Below is a small trained network, with its code and all its weights. Each question gives an input and a target symbol and asks what happens when units are switched off, that is, made to give their printed mean instead of their output.

import numpy as np


def w(rows, s, z=0):
    codes = np.array(rows[::2]) - 128.0
    scale = np.full(codes.shape[1], s)
    scale[-1] = z or s
    return codes * scale


def f(y):
    return np.maximum(y, 0)


def softmax(a):
    e = np.exp(a - a.max(-1, keepdims=True))
    return e / e.sum(-1, keepdims=True)


def log_softmax(a):
    a = a - a.max(-1, keepdims=True)
    return a - np.log(np.exp(a).sum(-1, keepdims=True))


def net(x, mask):
    ids = ['ΘΛΠΦεζημτω'.index(c) for c in x.split()]
    T = len(ids)
    res = E[ids] + P[:T]
    u = 0
    for l in range(2):
        r = res
        for j in range(3):
            rows = slice(4 * j, 4 * j + 4)
            q, k, v = (r @ M[l][rows].T for M in (Q, K, V))
            z = softmax(np.where(np.tri(T) > 0, q @ k.T / 4**0.5, -1e9)) @ v
            o = O[l][rows]
            res = res + np.where(mask[u + j], z, o[:, -1]) @ o[:, :-1]
        u += 3
        y = f(res @ A[l][:, :-1].T + A[l][:, -1])
        res = res + np.where(mask[u : u + 8], y, B[l][:, -1]) @ B[l][:, :-1]
        u += 8
    return log_softmax(res[-1] @ U[:, :-1].T + U[:, -1])


Q, K, V, O, A, B = {}, {}, {}, {}, {}, {}
E = w([
[163,97,170],'Θ',
[174,36,169],'Λ',
[101,2,85],'Π',
[158,38,131],'Φ',
[85,123,156],'ε',
[65,174,206],'ζ',
[109,141,229],'η',
[59,110,112],'μ',
[97,144,200],'τ',
[106,109,176],'ω',
],0.01)
P = w([
[155,183,88],'0',
[150,59,116],'1',
[116,84,109],'2',
[112,79,115],'3',
[103,69,121],'4',
[94,74,129],'5',
[98,71,146],'6',
[87,76,154],'7',
[95,78,178],'8',
[100,88,197],'9',
[92,108,219],'10',
[143,114,255],'11',
],0.012)
Q[0] = w([
[149,143,72],'L0H0',
[55,141,81],'L0H0',
[162,12,193],'L0H0',
[144,90,193],'L0H0',
[44,102,163],'L0H1',
[52,184,93],'L0H1',
[88,140,137],'L0H1',
[41,64,220],'L0H1',
[68,2,235],'L0H2',
[65,100,95],'L0H2',
[7,69,195],'L0H2',
[211,218,37],'L0H2',
],0.0099)
K[0] = w([
[173,169,73],'L0H0',
[133,53,106],'L0H0',
[1,102,193],'L0H0',
[98,70,215],'L0H0',
[124,224,181],'L0H1',
[219,126,155],'L0H1',
[197,184,76],'L0H1',
[91,227,125],'L0H1',
[179,215,56],'L0H2',
[155,193,127],'L0H2',
[124,230,64],'L0H2',
[54,35,228],'L0H2',
],0.0099)
V[0] = w([
[97,122,56],'L0H0',
[38,150,177],'L0H0',
[167,87,67],'L0H0',
[60,95,107],'L0H0',
[235,224,160],'L0H1',
[148,211,169],'L0H1',
[175,89,85],'L0H1',
[62,37,93],'L0H1',
[97,147,128],'L0H2',
[112,105,2],'L0H2',
[134,141,203],'L0H2',
[158,54,219],'L0H2',
],0.011)
O[0] = w([
[185,127,208,51],'L0H0',
[26,89,130,254],'L0H0',
[215,204,151,66],'L0H0',
[82,157,163,220],'L0H0',
[181,141,102,38],'L0H1',
[145,162,89,116],'L0H1',
[159,130,147,67],'L0H1',
[93,99,173,183],'L0H1',
[82,148,141,128],'L0H2',
[184,137,193,130],'L0H2',
[103,93,1,125],'L0H2',
[109,21,66,69],'L0H2',
],0.0094,0.0036)
A[0] = w([
[95,141,143,161],'L0N0',
[64,80,31,192],'L0N1',
[193,85,108,101],'L0N2',
[255,186,58,108],'L0N3',
[109,56,122,48],'L0N4',
[156,86,127,254],'L0N5',
[56,78,108,79],'L0N6',
[122,112,133,205],'L0N7',
],0.0096,0.003)
B[0] = w([
[226,113,160,186],'L0N0',
[57,93,82,241],'L0N1',
[36,132,142,139],'L0N2',
[52,43,175,144],'L0N3',
[104,103,195,194],'L0N4',
[3,129,89,162],'L0N5',
[135,118,181,248],'L0N6',
[167,178,58,173],'L0N7',
],0.0053,0.011)
Q[1] = w([
[126,35,113],'L1H0',
[126,234,106],'L1H0',
[173,67,92],'L1H0',
[92,152,228],'L1H0',
[208,178,103],'L1H1',
[106,209,123],'L1H1',
[171,102,103],'L1H1',
[107,80,118],'L1H1',
[81,1,126],'L1H2',
[135,173,218],'L1H2',
[131,150,77],'L1H2',
[105,218,92],'L1H2',
],0.0098)
K[1] = w([
[102,125,48],'L1H0',
[90,83,254],'L1H0',
[148,128,120],'L1H0',
[82,166,137],'L1H0',
[212,98,52],'L1H1',
[145,227,165],'L1H1',
[226,148,106],'L1H1',
[48,124,113],'L1H1',
[71,164,242],'L1H2',
[94,83,74],'L1H2',
[212,114,127],'L1H2',
[155,42,209],'L1H2',
],0.01)
V[1] = w([
[107,167,143],'L1H0',
[96,178,39],'L1H0',
[171,93,80],'L1H0',
[124,162,213],'L1H0',
[170,60,105],'L1H1',
[96,1,108],'L1H1',
[151,246,67],'L1H1',
[116,163,165],'L1H1',
[116,199,104],'L1H2',
[76,69,106],'L1H2',
[84,143,76],'L1H2',
[137,249,145],'L1H2',
],0.0094)
O[1] = w([
[148,116,179,130],'L1H0',
[46,180,232,125],'L1H0',
[48,183,116,112],'L1H0',
[177,48,134,127],'L1H0',
[99,185,125,120],'L1H1',
[146,247,148,226],'L1H1',
[79,117,181,6],'L1H1',
[152,6,139,135],'L1H1',
[16,109,254,94],'L1H2',
[123,119,65,189],'L1H2',
[56,128,171,134],'L1H2',
[43,71,215,71],'L1H2',
],0.005,0.019)
A[1] = w([
[117,170,160,254],'L1N0',
[117,195,93,42],'L1N1',
[161,97,147,71],'L1N2',
[95,79,97,113],'L1N3',
[181,11,109,70],'L1N4',
[136,120,202,219],'L1N5',
[93,145,107,81],'L1N6',
[100,173,128,101],'L1N7',
],0.012,0.0075)
B[1] = w([
[156,33,131,206],'L1N0',
[182,95,179,208],'L1N1',
[67,190,162,176],'L1N2',
[3,242,182,148],'L1N3',
[71,236,163,254],'L1N4',
[138,21,71,200],'L1N5',
[182,167,152,185],'L1N6',
[224,183,140,194],'L1N7',
],0.0058,0.012)
U = w([
[139,113,58,166],'Θ',
[188,141,132,185],'Λ',
[203,167,199,15],'Π',
[122,217,154,51],'Φ',
[82,108,109,161],'ε',
[2,135,123,2],'ζ',
[48,150,117,237],'η',
[100,89,125,235],'μ',
[89,128,187,73],'τ',
[101,118,101,119],'ω',
],0.0089,0.0033)

Each question gives the input, a string of symbols that net reads in full, and the target symbol t.
The units are the heads (4 rows each of Q, K, V and O) and the neurons (one row each of A and B). Each row of codes is followed by its name. A weight is (code - 128) times the scale printed after its matrix; where a second scale follows, it is the last column's (O, A, B and U).
mask holds one flag per unit, layer by layer, with each layer's heads first. A switched-off unit (its flag False) gives its mean, the last column of its rows in O or B, instead of its output. The means were averaged over made-up inputs and are rounded, as every weight is.
A unit's drop is (log p(t) with every unit on - log p(t) with that unit switched off) / (log p(t) with every unit on - log p(t) with every unit switched off).
The circuit of an input: a set's keep is (log p(t) with only the set's units on - log p(t) with every unit switched off) / (log p(t) with every unit on - log p(t) with every unit switched off). Starting from the 12 units with the biggest drops (on a tie, the unit counted first), units are removed one at a time, each time the one whose removal leaves the highest keep (on an exact tie, the one counted first), for as long as the keep stays at least 0.8.
units of the circuit, in order: the units of the circuit, biggest drop first
unit that matters most: the unit with the biggest drop
top k neurons: the k neurons with the biggest drops, biggest first
k most important neurons of layer l: the k neurons of layer l with the biggest drops, biggest first
heads that matter: for each layer, one digit per head in row order, 1 if its drop is at least 0.15 and else 0, layers parted by /
input μ μ η Φ Λ η ζ ω, target τ: units of the circuit, in order -> L0H2, L1H1, L1H2
input Λ Θ Λ ω, target Θ: units of the circuit, in order -> L0H2, L1H2
input ζ Π Λ Λ ζ ζ η τ ω η η μ, target ζ: units of the circuit, in order -> L0H0, L1N3
input μ Φ μ μ Φ Λ, target τ: unit that matters most -> L0H2
input Π Θ ε Φ Λ Λ ζ Φ Θ, target Π: heads that matter -> 011 / 101
input η Π Λ Θ ω, target Φ: heads that matter -> 011 / 110
input η η Λ η Θ Π η ε Λ Π Π Λ, target Φ: heads that matter -> 011 / 111
input η Λ Θ Π Λ ω ε, target Φ: heads that matter -> 011 / 110
input η Λ Θ, target Φ: heads that matter -> 111 / 110
input η η Φ η Φ ω Θ, target Φ: 3 most important neurons of layer 1 -> L1N7, L1N5, L1N6
input Λ ε ζ Φ ε η Π μ, target Θ: units of the circuit, in order -> L1H2, L1N4, L0H2
input η η Π η μ, target Φ: 3 most important neurons of layer 1 -> L1N7, L1N6, L1N5
input μ ε τ ε η ζ, target τ: units of the circuit, in order -> L0H2, L1H1, L1H2
input Π ζ Λ τ ε μ ω μ μ Λ μ, target Π: units of the circuit, in order -> L0H2
input η η Π η τ Λ η, target Φ: top 4 neurons -> L1N7, L0N1, L1N5, L1N6
input ζ η Φ, target ζ: units of the circuit, in order -> L1H2, L0H2, L1N3
input ζ Φ η Λ Λ Φ Θ η Θ ζ ω, target ζ: units of the circuit, in order -> L0H0, L0H2
input Λ Θ μ η Λ η Λ Λ, target Θ: units of the circuit, in order -> L1H1, L1H2, L0H2, L1N4
input μ Φ Π Φ μ ε η Λ μ Λ, target τ: top 3 neurons -> L1N4, L1N2, L0N1
input ζ ζ η ε Θ Λ ε μ μ η η, target ζ: units of the circuit, in order -> L0H0
input μ Λ ζ ε, target τ: heads that matter -> 001 / 111
input η Λ Λ η Λ μ η ζ Θ ζ Φ, target Φ: top 2 neurons -> L1N7, L1N6
input Λ Θ μ η Λ ζ η Λ Λ, target Θ: top 2 neurons -> L1N4, L0N3
input ζ η η η Λ, target ζ: units of the circuit, in order -> L1H2, L0H2, L1N3
input Π μ Λ ε η η ω Π Φ Λ Π, target Π: top 2 neurons -> L1N4, L0N1
input μ ω ε, target τ: 2 most important neurons of layer 1 -> L1N4, L1N2
input Π Λ η Φ Θ Φ ε, target Π: unit that matters most -> L0H2
input μ μ Θ ω Λ Θ Π ζ η μ μ, target τ: heads that matter -> 101 / 111
input Λ Λ Π ζ Λ η Λ η ε η Θ η, target Θ: heads that matter -> 101 / 011
